Below are the code and all the weights of a small trained network. Each question names an input and a target symbol and asks about switching units off, where a switched-off unit gives its printed mean instead of its output.

import numpy as np


def w(rows, s, z=0):
    codes = np.array(rows[::2]) - 128.0
    scale = np.full(codes.shape[1], s)
    scale[-1] = z or s
    return codes * scale


def softmax(a):
    e = np.exp(a - a.max(-1, keepdims=True))
    return e / e.sum(-1, keepdims=True)


def log_softmax(a):
    a = a - a.max(-1, keepdims=True)
    return a - np.log(np.exp(a).sum(-1, keepdims=True))


def net(x, mask):
    ids = ['ΓΔΛΦΨΩαβεζημπστ'.index(c) for c in x.split()]
    T = len(ids)
    res = E[ids] + P[:T]
    u = 0
    for l in range(3):
        r = res
        for j in range(2):
            rows = slice(4 * j, 4 * j + 4)
            q, k, v = (r @ M[l][rows].T for M in (Q, K, V))
            z = softmax(np.where(np.tri(T) > 0, q @ k.T / 4**0.5, -1e9)) @ v
            o = O[l][rows]
            res = res + np.where(mask[u + j], z, o[:, -1]) @ o[:, :-1]
        u += 2
    return log_softmax(res[-1] @ U[:, :-1].T + U[:, -1])


Q, K, V, O = {}, {}, {}, {}
E = w([
[43,138,89,143,108],'Γ',
[218,108,99,195,142],'Δ',
[118,125,195,158,6],'Λ',
[92,97,102,159,77],'Φ',
[124,128,165,80,127],'Ψ',
[168,151,85,76,80],'Ω',
[68,195,198,172,69],'α',
[163,107,120,190,202],'β',
[69,165,125,111,151],'ε',
[160,73,90,183,111],'ζ',
[62,129,129,118,140],'η',
[104,185,157,140,74],'μ',
[75,230,94,170,242],'π',
[20,77,182,133,92],'σ',
[203,140,180,119,138],'τ',
],0.021)
P = w([
[115,129,131,120,154],'0',
[110,112,113,89,164],'1',
[107,117,119,79,143],'2',
[102,118,113,64,128],'3',
[97,120,110,47,115],'4',
[94,115,109,37,100],'5',
[98,119,114,32,90],'6',
[92,121,111,26,84],'7',
[91,118,112,23,76],'8',
[91,118,114,10,66],'9',
[94,122,114,10,57],'10',
[97,123,111,2,48],'11',
[87,124,117,20,58],'12',
],0.0078)
Q[0] = w([
[129,155,45,133,76],'L0H0',
[90,212,193,148,138],'L0H0',
[100,155,92,100,122],'L0H0',
[71,151,81,160,54],'L0H0',
[182,180,149,129,127],'L0H1',
[5,166,146,155,112],'L0H1',
[76,75,155,90,101],'L0H1',
[122,104,45,90,169],'L0H1',
],0.015)
K[0] = w([
[155,112,4,141,84],'L0H0',
[89,171,112,158,149],'L0H0',
[72,170,121,29,123],'L0H0',
[79,206,129,151,95],'L0H0',
[155,84,91,61,104],'L0H1',
[11,172,125,188,145],'L0H1',
[77,196,205,157,65],'L0H1',
[130,25,189,144,174],'L0H1',
],0.012)
V[0] = w([
[157,169,167,73,183],'L0H0',
[135,63,75,140,150],'L0H0',
[137,132,107,105,85],'L0H0',
[176,169,136,183,106],'L0H0',
[125,135,80,81,95],'L0H1',
[109,176,1,86,67],'L0H1',
[113,141,130,157,131],'L0H1',
[138,173,96,103,110],'L0H1',
],0.0083)
O[0] = w([
[57,146,137,177,112,253],'L0H0',
[145,144,246,118,150,60],'L0H0',
[105,116,146,173,237,161],'L0H0',
[71,99,115,58,97,102],'L0H0',
[126,108,76,75,112,173],'L0H1',
[104,177,2,25,72,177],'L0H1',
[14,226,94,64,54,104],'L0H1',
[199,70,94,77,80,199],'L0H1',
],0.0055,0.0024)
Q[1] = w([
[34,72,76,166,106],'L1H0',
[222,142,99,169,147],'L1H0',
[114,162,101,75,194],'L1H0',
[164,173,148,139,7],'L1H0',
[94,150,174,110,82],'L1H1',
[36,92,150,95,112],'L1H1',
[162,167,86,155,173],'L1H1',
[181,216,123,198,46],'L1H1',
],0.013)
K[1] = w([
[55,107,61,195,110],'L1H0',
[251,86,102,136,171],'L1H0',
[97,190,121,93,202],'L1H0',
[190,135,112,125,24],'L1H0',
[88,118,85,158,94],'L1H1',
[50,151,192,109,55],'L1H1',
[194,180,131,95,171],'L1H1',
[156,162,18,237,162],'L1H1',
],0.014)
V[1] = w([
[77,177,228,149,128],'L1H0',
[91,206,51,43,214],'L1H0',
[140,116,137,1,104],'L1H0',
[30,137,157,9,50],'L1H0',
[7,113,91,217,87],'L1H1',
[149,219,131,120,191],'L1H1',
[173,172,131,37,249],'L1H1',
[226,247,68,176,120],'L1H1',
],0.0057)
O[1] = w([
[171,134,50,68,178,124],'L1H0',
[209,139,163,230,79,183],'L1H0',
[128,138,160,165,243,230],'L1H0',
[91,86,204,107,230,253],'L1H0',
[167,151,143,215,3,150],'L1H1',
[103,32,201,28,244,111],'L1H1',
[69,63,176,21,187,113],'L1H1',
[147,111,58,10,102,84],'L1H1',
],0.0057,0.003)
Q[2] = w([
[79,177,88,103,112],'L2H0',
[168,118,146,116,159],'L2H0',
[122,150,240,90,56],'L2H0',
[53,76,187,77,70],'L2H0',
[95,180,140,100,23],'L2H1',
[225,129,42,120,126],'L2H1',
[159,129,85,84,139],'L2H1',
[123,166,114,121,4],'L2H1',
],0.015)
K[2] = w([
[77,181,134,126,181],'L2H0',
[138,5,162,170,153],'L2H0',
[25,161,60,127,159],'L2H0',
[62,204,17,171,165],'L2H0',
[89,116,100,61,76],'L2H1',
[216,137,80,163,161],'L2H1',
[195,78,66,42,175],'L2H1',
[114,147,152,106,44],'L2H1',
],0.015)
V[2] = w([
[174,138,136,135,121],'L2H0',
[169,44,158,123,97],'L2H0',
[91,102,131,131,81],'L2H0',
[104,93,73,170,173],'L2H0',
[99,135,111,154,199],'L2H1',
[123,1,76,103,122],'L2H1',
[73,166,147,93,146],'L2H1',
[131,140,36,141,186],'L2H1',
],0.012)
O[2] = w([
[206,110,162,131,122,108],'L2H0',
[113,3,159,92,106,2],'L2H0',
[5,145,148,126,94,102],'L2H0',
[101,37,8,216,164,126],'L2H0',
[15,222,26,254,143,94],'L2H1',
[165,44,85,216,144,142],'L2H1',
[45,193,193,101,61,168],'L2H1',
[69,165,40,159,175,37],'L2H1',
],0.0078,0.0028)
U = w([
[205,172,93,146,93,173],'Γ',
[221,116,106,148,92,2],'Δ',
[136,121,134,120,117,89],'Λ',
[169,90,156,117,54,97],'Φ',
[142,123,130,122,113,64],'Ψ',
[134,121,15,8,73,123],'Ω',
[135,120,190,201,114,164],'α',
[145,114,132,208,173,200],'β',
[76,118,133,120,142,124],'ε',
[97,50,76,131,8,179],'ζ',
[135,121,130,125,112,105],'η',
[114,154,123,60,95,30],'μ',
[129,193,114,114,208,65],'π',
[70,114,56,98,60,183],'σ',
[118,97,219,102,226,223],'τ',
],0.013,0.0051)

Each question gives the input, a string of symbols that net reads in full, and the target symbol t.
The units are the heads (4 rows each of Q, K, V and O). Each row of codes is followed by its name. A weight is (code - 128) times the scale printed after its matrix; where a second scale follows, it is the last column's (O and U).
mask holds one flag per head, layer by layer. A switched-off head (its flag False) gives its mean, the last column of its rows in O, instead of its output. The means were averaged over made-up inputs and are rounded, as every weight is.
A unit's drop is (log p(t) with every unit on - log p(t) with that unit switched off) / (log p(t) with every unit on - log p(t) with every unit switched off).
The circuit of an input: a set's keep is (log p(t) with only the set's units on - log p(t) with every unit switched off) / (log p(t) with every unit on - log p(t) with every unit switched off). Starting from all 6 units, units are removed one at a time, each time the one whose removal leaves the highest keep (on an exact tie, the one counted first), for as long as the keep stays at least 0.8.
circuit, biggest first: the units of the circuit, biggest drop first
unit that matters most: the unit with the biggest drop
which heads matter: for each layer, one digit per head in row order, 1 if its drop is at least 0.15 and else 0, layers parted by /
input Λ π Φ σ Γ τ β Ω τ η, target α: which heads matter -> 01 / 11 / 00
input Ω β π Φ η, target Γ: unit that matters most -> L2H0
input τ ε Ω η Ω τ π ε ε, target Γ: circuit, biggest first -> (L1H0 L2H0)
input β η τ π σ α τ Ω Ω α, target μ: which heads matter -> 11 / 11 / 01
input Ω σ ζ η, target α: which heads matter -> 00 / 01 / 00
input π σ α τ β Ψ τ η Ω Ω ε, target μ: which heads matter -> 11 / 11 / 11
input β π τ τ Ω τ, target Ω: which heads matter -> 01 / 00 / 00
input τ Δ Γ Ω π Φ Ω τ τ β ε, target Γ: circuit, biggest first -> (L2H0 L1H0)
input β π Γ, target Γ: circuit, biggest first -> (L2H0 L1H0 L0H0)
input π τ Ω σ Γ, target α: which heads matter -> 00 / 11 / 00
input τ π τ β β Γ τ, target β: which heads matter -> 01 / 01 / 11
input β Ω β β η Ω τ Φ τ Ω, target τ: circuit, biggest first -> (L0H1 L1H0 L0H0)
input τ σ Ω α ζ τ Γ Γ, target μ: circuit, biggest first -> (L1H1 L2H1)
input Γ β Ω β α, target μ: circuit, biggest first -> (L2H1)
input τ Ω σ Ω Ω Γ β τ τ Ψ, target α: which heads matter -> 00 / 01 / 00
input τ η Ω α Γ β Ω ζ β Ω τ Ψ, target μ: circuit, biggest first -> (L2H1 L1H1 L0H1 L2H0)
input ζ Ω τ α Φ τ Γ τ Φ, target μ: circuit, biggest first -> (L2H1 L0H1)
input Γ η Ω τ τ Γ η σ Φ Δ, target Δ: circuit, biggest first -> (L2H1 L2H0)
input τ Ω Ψ Φ Φ Ψ τ β τ β τ η, target ε: which heads matter -> 00 / 11 / 11
input σ Γ τ η Φ, target α: circuit, biggest first -> (L1H1)
input τ σ π Λ τ Γ, target Φ: which heads matter -> 10 / 01 / 01
input Ω β τ Δ π Ω π Φ, target Γ: which heads matter -> 00 / 01 / 10
input Γ Ω τ Ω, target τ: circuit, biggest first -> (L1H0 L0H1 L1H1)
input Λ α τ ε, target μ: which heads matter -> 01 / 01 / 01
